Here is a tiny trained network, its code and every weight. The questions are about switching its units off for an input and a target symbol, where a switched-off unit gives its printed mean instead of its output.

import numpy as np


def w(rows, s, z=0):
    codes = np.array(rows[::2]) - 128.0
    scale = np.full(codes.shape[1], s)
    scale[-1] = z or s
    return codes * scale


def norm(h):
    return h / np.sqrt((h * h).mean(-1, keepdims=True) + 1e-5)


def f(y):
    return np.maximum(y, 0)


def softmax(a):
    e = np.exp(a - a.max(-1, keepdims=True))
    return e / e.sum(-1, keepdims=True)


def log_softmax(a):
    a = a - a.max(-1, keepdims=True)
    return a - np.log(np.exp(a).sum(-1, keepdims=True))


def net(x, mask):
    ids = ['αβημξπστφψ'.index(c) for c in x.split()]
    T = len(ids)
    res = E[ids] + P[:T]
    u = 0
    for l in range(2):
        q, k, v = (norm(res) @ M[l].T for M in (Q, K, V))
        z = softmax(np.where(np.tri(T) > 0, q @ k.T / 2**0.5, -1e9)) @ v
        res = res + np.where(mask[u], z, O[l][:, -1]) @ O[l][:, :-1]
        u += 1
        y = f(norm(res) @ A[l][:, :-1].T + A[l][:, -1])
        res = res + np.where(mask[u : u + 16], y, B[l][:, -1]) @ B[l][:, :-1]
        u += 16
    return log_softmax(norm(res)[-1] @ U[:, :-1].T + U[:, -1])


Q, K, V, O, A, B = {}, {}, {}, {}, {}, {}
E = w([
[55,29,92,170,102,114,150,96,156,184],'α',
[42,120,163,214,97,136,86,157,158,190],'β',
[65,139,202,83,158,163,36,166,104,109],'η',
[100,150,180,154,139,139,45,215,84,180],'μ',
[140,144,149,178,223,219,80,81,133,106],'ξ',
[137,153,44,197,91,162,92,104,144,138],'π',
[106,135,88,2,62,188,153,97,137,111],'σ',
[118,54,147,125,143,172,161,167,50,38],'τ',
[150,103,87,133,32,158,104,127,89,34],'φ',
[179,135,129,113,174,221,180,159,58,175],'ψ',
],0.0082)
P = w([
[253,85,82,123,122,119,124,167,217,135],'0',
[170,165,163,135,140,82,135,219,214,123],'1',
[221,131,200,130,141,104,103,75,132,117],'2',
[146,175,142,137,134,109,130,202,164,134],'3',
[195,130,173,129,129,131,87,73,105,130],'4',
[127,191,133,140,135,116,142,183,133,130],'5',
[168,135,147,137,124,145,74,74,82,141],'6',
[103,194,113,141,134,121,150,167,108,134],'7',
[133,144,125,145,116,154,67,62,60,146],'8',
[76,215,99,150,141,130,145,152,80,145],'9',
[107,159,97,146,115,171,55,66,33,149],'10',
],0.0073)
Q[0] = w([
[204,179,175,81,109,80,198,132,206,33],'L0H1',
[190,49,140,166,39,207,2,58,41,126],'L0H1',
],0.0079)
K[0] = w([
[205,107,144,121,112,90,157,177,189,101],'L0H1',
[110,173,78,115,102,153,155,106,2,91],'L0H1',
],0.0087)
V[0] = w([
[69,38,222,159,255,130,118,150,170,48],'L0H1',
[69,205,56,179,251,66,46,26,184,163],'L0H1',
],0.0029)
O[0] = w([
[1,68,62,226,187,118,101,183,102,161,3],'L0H1',
[182,38,185,145,72,251,119,188,203,119,98],'L0H1',
],0.0041,0.00078)
A[0] = w([
[67,72,60,60,103,130,155,141,180,114,118],'L0N1',
[140,189,115,61,88,122,107,51,190,150,117],'L0N2',
[126,254,142,212,167,168,115,204,124,93,170],'L0N3',
[81,114,180,136,174,113,126,131,82,100,197],'L0N4',
[79,119,96,119,96,42,54,142,128,103,30],'L0N5',
[69,73,140,168,122,100,138,149,85,112,111],'L0N6',
[191,170,61,78,151,107,125,143,139,138,117],'L0N7',
[146,70,128,74,201,110,118,176,85,48,165],'L0N8',
[175,109,37,112,190,110,102,70,154,88,84],'L0N9',
[168,128,134,82,157,105,71,75,75,56,33],'L0N10',
[183,147,110,149,189,160,81,103,101,75,173],'L0N11',
[165,169,46,196,134,104,85,124,172,138,87],'L0N12',
[71,71,76,148,122,125,205,143,155,114,2],'L0N13',
[45,193,118,109,151,152,144,193,148,60,115],'L0N14',
[123,114,186,109,140,154,30,133,132,117,122],'L0N15',
[151,162,125,126,206,168,177,170,95,180,34],'L0N16',
],0.0055,0.0029)
B[0] = w([
[119,178,104,133,189,79,120,101,100,136,163],'L0N1',
[12,124,117,158,215,104,39,150,118,173,173],'L0N2',
[135,34,63,45,112,96,181,127,135,105,254],'L0N3',
[162,109,130,139,71,124,118,79,103,132,186],'L0N4',
[182,172,148,204,167,41,254,103,77,105,143],'L0N5',
[51,146,157,140,140,153,91,200,94,102,178],'L0N6',
[172,42,133,157,151,89,130,111,173,139,163],'L0N7',
[149,49,141,146,128,91,115,174,154,221,171],'L0N8',
[115,144,213,147,90,81,160,86,88,170,154],'L0N9',
[171,212,128,170,80,91,207,128,141,137,166],'L0N10',
[23,119,133,198,103,115,85,144,175,162,209],'L0N11',
[93,60,169,121,147,135,202,124,40,101,181],'L0N12',
[97,61,133,127,152,39,150,165,104,104,157],'L0N13',
[155,95,138,76,106,167,55,74,205,116,181],'L0N14',
[94,52,59,110,149,111,158,82,133,124,194],'L0N15',
[163,206,158,199,193,135,44,125,122,50,157],'L0N16',
],0.005,0.0057)
Q[1] = w([
[90,84,33,78,178,172,176,253,233,107],'L1H1',
[196,208,235,91,183,99,190,205,224,101],'L1H1',
],0.006)
K[1] = w([
[2,18,168,165,131,48,120,125,245,180],'L1H1',
[225,98,214,131,152,21,141,196,224,163],'L1H1',
],0.0057)
V[1] = w([
[152,191,87,193,100,149,150,96,135,3],'L1H1',
[167,141,175,146,243,179,198,106,155,158],'L1H1',
],0.0055)
O[1] = w([
[178,38,128,133,139,2,126,158,134,226,4],'L1H1',
[71,120,29,96,62,179,40,134,37,173,33],'L1H1',
],0.0075,0.0039)
A[1] = w([
[123,168,154,84,108,122,164,184,140,88,103],'L1N1',
[174,148,154,114,117,1,174,118,140,198,45],'L1N2',
[99,191,99,116,93,148,125,110,196,121,147],'L1N3',
[94,146,127,134,138,170,107,161,179,93,130],'L1N4',
[114,130,77,70,176,132,202,178,144,141,101],'L1N5',
[154,195,182,139,115,144,104,102,111,106,170],'L1N6',
[168,124,89,99,215,149,143,157,117,139,53],'L1N7',
[187,92,155,152,75,169,104,88,162,171,69],'L1N8',
[80,164,149,143,162,75,152,127,31,140,97],'L1N9',
[130,85,134,96,98,132,143,70,144,164,144],'L1N10',
[97,184,124,155,142,157,58,99,151,158,138],'L1N11',
[134,126,87,99,90,83,39,157,58,210,61],'L1N12',
[152,123,169,80,172,128,157,171,131,108,94],'L1N13',
[158,101,88,78,153,175,119,157,145,114,2],'L1N14',
[110,193,97,127,151,96,158,115,101,90,126],'L1N15',
[206,121,131,173,170,177,96,111,96,125,101],'L1N16',
],0.0084,0.0033)
B[1] = w([
[145,114,115,114,92,132,86,119,108,236,176],'L1N1',
[253,135,205,105,171,104,168,88,26,182,189],'L1N2',
[108,117,119,140,75,62,142,126,153,137,191],'L1N3',
[180,153,161,119,117,106,141,117,102,182,253],'L1N4',
[168,160,47,151,90,144,122,98,53,38,173],'L1N5',
[134,194,42,123,142,125,144,140,137,143,180],'L1N6',
[97,198,180,195,184,173,148,165,202,123,140],'L1N7',
[126,156,146,19,100,105,84,138,91,47,184],'L1N8',
[78,140,152,128,93,54,74,162,116,80,198],'L1N9',
[191,193,125,92,67,115,126,195,123,88,189],'L1N10',
[168,63,65,136,201,121,144,198,134,193,211],'L1N11',
[137,219,123,128,78,179,112,97,12,192,179],'L1N12',
[107,122,92,157,125,213,58,160,75,137,159],'L1N13',
[97,159,147,164,172,57,174,47,140,120,161],'L1N14',
[130,53,188,156,105,70,99,167,82,128,172],'L1N15',
[82,156,196,63,69,96,149,165,154,82,176],'L1N16',
],0.0066,0.0055)
U = w([
[19,115,162,185,135,49,85,148,109,94,77],'α',
[109,122,184,142,33,158,183,169,192,197,95],'β',
[116,140,177,15,95,121,75,132,170,68,112],'η',
[121,171,105,140,85,182,59,106,39,187,93],'μ',
[101,65,137,165,215,157,146,96,200,152,252],'ξ',
[147,88,56,143,85,167,199,120,96,71,84],'π',
[120,161,35,114,143,53,108,141,194,179,103],'σ',
[132,2,154,120,160,213,89,191,107,158,175],'τ',
[207,89,199,118,163,82,170,104,87,171,122],'φ',
[101,221,161,155,180,187,173,147,153,119,167],'ψ',
],0.0074,0.0039)

Each question gives the input, a string of symbols that net reads in full, and the target symbol t.
The units are the heads (2 rows each of Q, K, V and O) and the neurons (one row each of A and B). Each row of codes is followed by its name. A weight is (code - 128) times the scale printed after its matrix; where a second scale follows, it is the last column's (O, A, B and U).
mask holds one flag per unit, layer by layer, with each layer's heads first. A switched-off unit (its flag False) gives its mean, the last column of its rows in O or B, instead of its output. The means were averaged over made-up inputs and are rounded, as every weight is.
A unit's drop is (log p(t) with every unit on - log p(t) with that unit switched off) / (log p(t) with every unit on - log p(t) with every unit switched off).
The circuit of an input: a set's keep is (log p(t) with only the set's units on - log p(t) with every unit switched off) / (log p(t) with every unit on - log p(t) with every unit switched off). Starting from the 12 units with the biggest drops (on a tie, the unit counted first), units are removed one at a time, each time the one whose removal leaves the highest keep (on an exact tie, the one counted first), for as long as the keep stays at least 0.8.
units of the circuit, in order: the units of the circuit, biggest drop first
k most important neurons: the k neurons with the biggest drops, biggest first
top k neurons in layer l: the k neurons of layer l with the biggest drops, biggest first
input β α η ξ φ π α π σ η π, target σ: top 3 neurons in layer 0 -> [L0N2 L0N11 L0N3]
input μ φ π φ, target φ: units of the circuit, in order -> [L1N2 L1H1]
input η σ η α μ, target ψ: top 2 neurons in layer 1 -> [L1N6 L1N2]
input β η ξ, target τ: units of the circuit, in order -> [L0H1 L1H1 L1N11]
input α η φ β σ, target φ: 2 most important neurons -> [L0N10 L1N2]
input μ σ π ψ μ ξ β α β η, target η: 2 most important neurons -> [L0N14 L0N3]
input π τ σ α α β ξ β τ ξ μ, target α: most important neuron -> [L0N11]
input α φ π ψ μ, target μ: 3 most important neurons -> [L0N16 L1N12 L0N10]
input β α α, target β: 3 most important neurons -> [L1N5 L0N2 L1N2]
input η φ α φ β, target φ: units of the circuit, in order -> [L1H1 L1N2]
input β σ φ π π μ α ξ, target ξ: top 3 neurons in layer 0 -> [L0N11 L0N16 L0N3]
input β π α τ α ψ π β π, target η: units of the circuit, in order -> [L0H1 L1N8]
input μ ξ τ, target α: units of the circuit, in order -> [L0H1 L1N9]
input β ξ β π μ, target η: top 2 neurons in layer 0 -> [L0N12 L0N15]
input α α α, target π: top 2 neurons in layer 1 -> [L1N9 L1N2]
input α α α ξ β α π η μ, target η: 2 most important neurons -> [L0N12 L0N3]
input φ α ψ π α μ β, target ψ: 2 most important neurons -> [L0N7 L0N11]
input τ η μ, target α: 2 most important neurons -> [L0N15 L1N15]
input π μ π β π μ α β α, target β: top 3 neurons in layer 1 -> [L1N5 L1N2 L1N9]
input τ β φ η ξ α ψ π ξ π η, target η: top 2 neurons in layer 0 -> [L0N15 L0N11]
input σ σ μ π μ π μ β ξ, target τ: 2 most important neurons -> [L1N11 L0N11]
input β μ α μ η ξ σ β α, target σ: 3 most important neurons -> [L0N2 L0N3 L1N11]
input η η μ ξ α μ, target μ: most important neuron -> [L0N3]
input τ α π ψ α, target μ: 2 most important neurons -> [L0N16 L1N12]
input τ β α τ τ η α π φ π η, target φ: units of the circuit, in order -> [L1H1]
input π φ α α π α σ β τ η β, target α: 2 most important neurons -> [L0N8 L1N9]
input β ξ π π τ η φ π, target π: 3 most important neurons -> [L0N3 L0N12 L1N5]
input α ψ α α η σ, target σ: 2 most important neurons -> [L1N3 L1N11]
input β η φ α β π ξ π φ σ α, target φ: top neuron in layer 0 -> [L0N14]
